Below is a small trained network, with its code and all its weights. Each question gives an input and a target symbol and asks what happens when units are switched off, that is, made to give their printed mean instead of their output.

import numpy as np


def w(rows, s, z=0):
    codes = np.array(rows[::2]) - 128.0
    scale = np.full(codes.shape[1], s)
    scale[-1] = z or s
    return codes * scale


def softmax(a):
    e = np.exp(a - a.max(-1, keepdims=True))
    return e / e.sum(-1, keepdims=True)


def log_softmax(a):
    a = a - a.max(-1, keepdims=True)
    return a - np.log(np.exp(a).sum(-1, keepdims=True))


def net(x, mask):
    ids = ['αβδελξτφψ'.index(c) for c in x.split()]
    T = len(ids)
    res = E[ids] + P[:T]
    u = 0
    for l in range(3):
        r = res
        for j in range(2):
            rows = slice(3 * j, 3 * j + 3)
            q, k, v = (r @ M[l][rows].T for M in (Q, K, V))
            z = softmax(np.where(np.tri(T) > 0, q @ k.T / 3**0.5, -1e9)) @ v
            o = O[l][rows]
            res = res + np.where(mask[u + j], z, o[:, -1]) @ o[:, :-1]
        u += 2
    return log_softmax(res[-1] @ U[:, :-1].T + U[:, -1])


Q, K, V, O = {}, {}, {}, {}
E = w([
[1,206,56,238,115],'α',
[100,136,36,49,113],'β',
[182,186,238,6,45],'δ',
[15,205,186,178,8],'ε',
[37,126,96,173,240],'λ',
[76,215,230,180,128],'ξ',
[136,213,116,86,36],'τ',
[181,123,139,49,163],'φ',
[44,73,225,95,182],'ψ',
],0.0081)
P = w([
[108,178,117,80,142],'0',
[135,93,111,131,116],'1',
[154,55,113,164,120],'2',
[59,142,111,114,106],'3',
[132,187,124,158,166],'4',
[126,9,112,180,104],'5',
[39,151,119,131,110],'6',
[143,215,110,173,173],'7',
[165,7,138,153,86],'8',
],0.018)
Q[0] = w([
[155,125,140,91,149],'L0H1',
[150,137,153,152,105],'L0H1',
[117,129,94,137,106],'L0H1',
[2,89,120,37,23],'L0H2',
[92,16,152,163,71],'L0H2',
[68,250,96,45,154],'L0H2',
],0.015)
K[0] = w([
[144,152,124,106,142],'L0H1',
[118,147,139,113,109],'L0H1',
[141,119,115,137,108],'L0H1',
[36,156,184,156,182],'L0H2',
[47,254,127,39,178],'L0H2',
[104,82,161,232,123],'L0H2',
],0.019)
V[0] = w([
[83,99,135,73,144],'L0H1',
[88,196,146,84,104],'L0H1',
[45,85,136,133,82],'L0H1',
[129,162,254,182,74],'L0H2',
[95,82,213,97,220],'L0H2',
[80,127,101,229,198],'L0H2',
],0.015)
O[0] = w([
[190,98,121,208,130,160],'L0H1',
[114,91,93,151,153,255],'L0H1',
[220,62,124,91,149,243],'L0H1',
[187,168,61,24,84,98],'L0H2',
[108,99,255,32,205,27],'L0H2',
[55,83,48,88,111,51],'L0H2',
],0.015,0.0053)
Q[1] = w([
[128,71,161,161,164],'L1H1',
[253,95,148,153,47],'L1H1',
[77,121,180,104,105],'L1H1',
[35,164,115,116,98],'L1H2',
[159,152,99,181,138],'L1H2',
[134,85,120,124,165],'L1H2',
],0.011)
K[1] = w([
[170,107,144,152,180],'L1H1',
[83,251,124,146,199],'L1H1',
[129,103,179,151,132],'L1H1',
[137,69,135,124,66],'L1H2',
[134,135,129,164,115],'L1H2',
[108,142,106,105,143],'L1H2',
],0.013)
V[1] = w([
[169,7,146,99,71],'L1H1',
[152,105,157,132,119],'L1H1',
[13,255,161,112,39],'L1H1',
[116,16,124,93,33],'L1H2',
[229,52,101,147,171],'L1H2',
[196,98,196,174,96],'L1H2',
],0.0063)
O[1] = w([
[106,129,129,104,18,57],'L1H1',
[112,123,152,128,121,101],'L1H1',
[154,125,69,131,244,21],'L1H1',
[151,81,35,113,98,3],'L1H2',
[92,110,77,87,1,248],'L1H2',
[122,136,178,142,11,208],'L1H2',
],0.0077,0.0055)
Q[2] = w([
[97,195,140,80,132],'L2H1',
[198,58,169,116,160],'L2H1',
[135,116,96,143,92],'L2H1',
[55,162,132,223,112],'L2H2',
[162,160,104,73,116],'L2H2',
[108,7,94,72,113],'L2H2',
],0.013)
K[2] = w([
[172,57,123,111,80],'L2H1',
[183,165,194,169,199],'L2H1',
[113,142,135,69,133],'L2H1',
[162,90,160,156,200],'L2H2',
[86,165,85,116,132],'L2H2',
[133,4,117,70,47],'L2H2',
],0.014)
V[2] = w([
[244,5,159,176,99],'L2H1',
[57,225,128,75,84],'L2H1',
[140,149,166,168,214],'L2H1',
[89,140,122,81,116],'L2H2',
[27,248,168,254,221],'L2H2',
[195,135,141,174,209],'L2H2',
],0.0067)
O[2] = w([
[133,141,199,143,1,130],'L2H1',
[121,147,94,142,226,140],'L2H1',
[89,145,32,80,101,28],'L2H1',
[110,123,109,118,85,36],'L2H2',
[67,206,82,139,177,253],'L2H2',
[145,141,164,169,214,128],'L2H2',
],0.0083,0.0045)
U = w([
[87,45,67,216,107,22],'α',
[56,70,162,253,80,16],'β',
[154,185,197,103,115,89],'δ',
[166,119,116,182,65,62],'ε',
[27,53,143,134,131,189],'λ',
[136,103,154,78,172,254],'ξ',
[185,134,79,228,127,78],'τ',
[75,107,198,115,163,184],'φ',
[74,120,191,107,102,157],'ψ',
],0.0047,0.0057)

Each question gives the input, a string of symbols that net reads in full, and the target symbol t.
The units are the heads (3 rows each of Q, K, V and O). Each row of codes is followed by its name. A weight is (code - 128) times the scale printed after its matrix; where a second scale follows, it is the last column's (O and U).
mask holds one flag per head, layer by layer. A switched-off head (its flag False) gives its mean, the last column of its rows in O, instead of its output. The means were averaged over made-up inputs and are rounded, as every weight is.
A unit's drop is (log p(t) with every unit on - log p(t) with that unit switched off) / (log p(t) with every unit on - log p(t) with every unit switched off).
The circuit of an input: a set's keep is (log p(t) with only the set's units on - log p(t) with every unit switched off) / (log p(t) with every unit on - log p(t) with every unit switched off). Starting from all 6 units, units are removed one at a time, each time the one whose removal leaves the highest keep (on an exact tie, the one counted first), for as long as the keep stays at least 0.8.
units of the circuit, in order: the units of the circuit, biggest drop first
unit that matters most: the unit with the biggest drop
which heads matter: for each layer, one digit per head in row order, 1 if its drop is at least 0.15 and else 0, layers parted by /
input φ β ξ τ τ β ξ δ, target β: unit that matters most -> L0H2
input α α λ ξ α τ α, target α: which heads matter -> 01 / 01 / 00
input τ τ τ ψ α φ δ τ, target φ: units of the circuit, in order -> (L0H2, L1H1, L2H1)
input τ τ ξ ψ ε, target ξ: units of the circuit, in order -> (L0H2, L2H1)
input τ β β ε, target ε: units of the circuit, in order -> (L0H2, L2H2)
input τ ε δ β τ τ τ, target ε: units of the circuit, in order -> (L0H2, L2H2)
input ψ τ τ λ ε, target τ: which heads matter -> 01 / 10 / 00
input ε β ε τ τ, target ε: units of the circuit, in order -> (L2H2, L0H2)
input β τ β φ τ τ λ ε, target τ: which heads matter -> 01 / 10 / 01
input τ τ ε δ ε τ β δ, target τ: units of the circuit, in order -> (L0H2, L2H1)
input λ β δ β, target λ: which heads matter -> 01 / 00 / 00
input φ α β τ, target α: which heads matter -> 01 / 01 / 00
input β ε δ ψ, target ψ: units of the circuit, in order -> (L0H2, L2H1)
input φ τ ε β ε β φ β β, target φ: units of the circuit, in order -> (L0H2, L0H1, L1H2)
input φ α τ ε δ τ ξ δ α, target φ: which heads matter -> 11 / 01 / 01
input δ τ τ τ τ τ δ, target δ: which heads matter -> 01 / 00 / 00
input ε ε ψ, target ε: which heads matter -> 11 / 00 / 01
input τ τ λ ξ ε ψ α λ, target ψ: which heads matter -> 01 / 00 / 10
input α φ β β α, target β: units of the circuit, in order -> (L0H2)
input β β ε ψ τ τ β τ ξ, target β: units of the circuit, in order -> (L0H2)
input τ ε φ β α, target φ: which heads matter -> 11 / 10 / 11
input β τ β τ β τ β, target β: units of the circuit, in order -> (L0H2, L1H1)
input β τ δ δ ε δ, target β: which heads matter -> 01 / 00 / 00
input φ ψ β β, target ψ: which heads matter -> 01 / 10 / 10
input ξ τ τ, target ξ: which heads matter -> 01 / 01 / 00
input τ τ λ λ δ ξ α τ, target ξ: which heads matter -> 11 / 00 / 00
input τ τ λ β β β, target τ: units of the circuit, in order -> (L0H2, L2H2)
